Here is a tiny trained network, its code and every weight. The questions are about switching its units off for an input and a class, where a switched-off unit gives its printed mean instead of its output.

import numpy as np


def w(rows, s, z=0):
    codes = np.array(rows[::2]) - 128.0
    scale = np.full(codes.shape[1], s)
    scale[-1] = z or s
    return codes * scale


def f(y):
    return y / 2 * (1 + np.tanh(0.7978845608 * (y + 0.044715 * y**3)))


def log_softmax(a):
    a = a - a.max(-1, keepdims=True)
    return a - np.log(np.exp(a).sum(-1, keepdims=True))


def net(x, mask):
    res = np.array(x, float).reshape(1, 5) / 4 @ E
    y = f(res @ A[0][:, :-1].T + A[0][:, -1])
    res = res + np.where(mask, y, B[0][:, -1]) @ B[0][:, :-1]
    return log_softmax(res[-1] @ U[:, :-1].T + U[:, -1])


A, B = {}, {}
E = w([
[92,144,64,139,67,65,159,126],'x0',
[120,173,111,25,181,166,183,192],'x1',
[97,156,7,104,134,131,69,44],'x2',
[115,139,106,144,82,99,243,115],'x3',
[47,68,173,58,125,100,71,168],'x4',
],0.011)
A[0] = w([
[137,118,224,71,165,159,94,241,137],'N1',
[61,153,42,121,40,80,224,159,129],'N2',
[216,143,46,116,152,154,80,101,153],'N3',
[138,170,213,92,192,92,64,209,141],'N4',
[71,82,148,160,121,90,54,81,135],'N5',
[80,104,185,33,247,194,141,126,136],'N6',
[161,97,151,196,107,208,181,185,74],'N7',
[231,127,170,218,171,128,221,147,125],'N8',
[63,81,108,115,117,128,8,42,144],'N9',
[196,161,14,179,254,116,98,121,141],'N10',
[200,192,253,226,87,105,191,162,91],'N11',
[178,161,221,41,178,154,109,244,100],'N12',
[176,189,39,136,94,252,117,110,57],'N13',
[138,119,156,160,124,90,23,74,106],'N14',
[126,151,175,175,190,168,182,125,4],'N15',
[114,147,179,85,144,156,84,180,50],'N16',
[53,133,147,88,139,138,137,200,42],'N17',
[155,225,69,104,191,121,164,40,118],'N18',
],0.0089,0.0036)
B[0] = w([
[77,60,100,160,126,175,101,187,249],'N1',
[43,130,73,57,86,49,188,42,213],'N2',
[148,181,161,157,91,185,132,196,182],'N3',
[51,96,77,179,144,154,106,158,221],'N4',
[133,108,98,193,170,82,71,107,186],'N5',
[162,43,72,92,228,211,144,112,225],'N6',
[145,97,209,120,128,124,116,66,180],'N7',
[122,80,254,98,65,148,164,171,219],'N8',
[212,123,92,232,131,130,98,59,210],'N9',
[117,206,158,161,81,200,174,168,195],'N10',
[168,46,227,107,52,60,174,94,232],'N11',
[7,96,153,92,195,145,89,202,246],'N12',
[160,170,121,90,30,172,143,151,184],'N13',
[116,154,150,200,103,113,63,151,186],'N14',
[136,109,139,118,83,127,124,155,157],'N15',
[104,124,131,127,199,164,68,99,180],'N16',
[103,120,77,100,167,133,122,163,173],'N17',
[151,233,124,75,109,190,176,148,196],'N18',
],0.0086,0.014)
U = w([
[70,65,113,106,183,193,90,194,148],'0',
[68,148,49,69,96,8,165,103,141],'1',
[217,153,71,72,170,203,145,124,9],'2',
[152,242,116,105,85,212,142,168,19],'3',
[155,58,255,119,83,94,160,150,148],'4',
[179,126,113,246,105,95,36,98,218],'5',
],0.0092,0.0011)

Each question gives the input, the list of numbers given to net, and the class t.
The units are the neurons (one row each of A and B). Each row of codes is followed by its name. A weight is (code - 128) times the scale printed after its matrix; where a second scale follows, it is the last column's (A, B and U).
mask holds one flag per neuron, in row order. A switched-off neuron (its flag False) gives its mean, the last column of its row in B, instead of its output. The means were averaged over made-up inputs and are rounded, as every weight is.
A unit's drop is (log p(t) with every unit on - log p(t) with that unit switched off) / (log p(t) with every unit on - log p(t) with every unit switched off).
The circuit of an input: a set's keep is (log p(t) with only the set's units on - log p(t) with every unit switched off) / (log p(t) with every unit on - log p(t) with every unit switched off). Starting from the 12 units with the biggest drops (on a tie, the unit counted first), units are removed one at a time, each time the one whose removal leaves the highest keep (on an exact tie, the one counted first), for as long as the keep stays at least 0.8.
units of the circuit, in order: the units of the circuit, biggest drop first
k most important neurons: the k neurons with the biggest drops, biggest first
drop when u is switched off: that unit's drop, to one decimal
input [-1,-1,7,6,7], class 1: units of the circuit, in order	N2
input [7,7,6,7,-7], class 3: 3 most important neurons	N18, N10, N13
input [-6,-8,-8,-7,2], class 0: 4 most important neurons	N4, N1, N12, N16
input [-2,-7,-8,-5,4], class 0: 2 most important neurons	N4, N1
input [-6,2,6,-2,0], class 3: 2 most important neurons	N10, N3
input [4,8,-3,6,-8], class 4: 2 most important neurons	N8, N11
input [7,-8,-2,4,-7], class 4: 2 most important neurons	N8, N11
input [-3,-8,-3,-5,-2], class 5: 2 most important neurons	N14, N5
input [-6,4,-8,2,0], class 0: 2 most important neurons	N12, N1
input [-1,-6,-2,-8,7], class 5: drop when N9 is switched off	0.4
input [-4,8,5,8,-2], class 3: drop when N18 is switched off	0.1
input [-7,2,7,0,1], class 2: drop when N1 is switched off	0.0
input [7,8,-5,6,5], class 1: drop when N2 is switched off	1.6
input [7,6,6,1,-4], class 3: units of the circuit, in order	N18
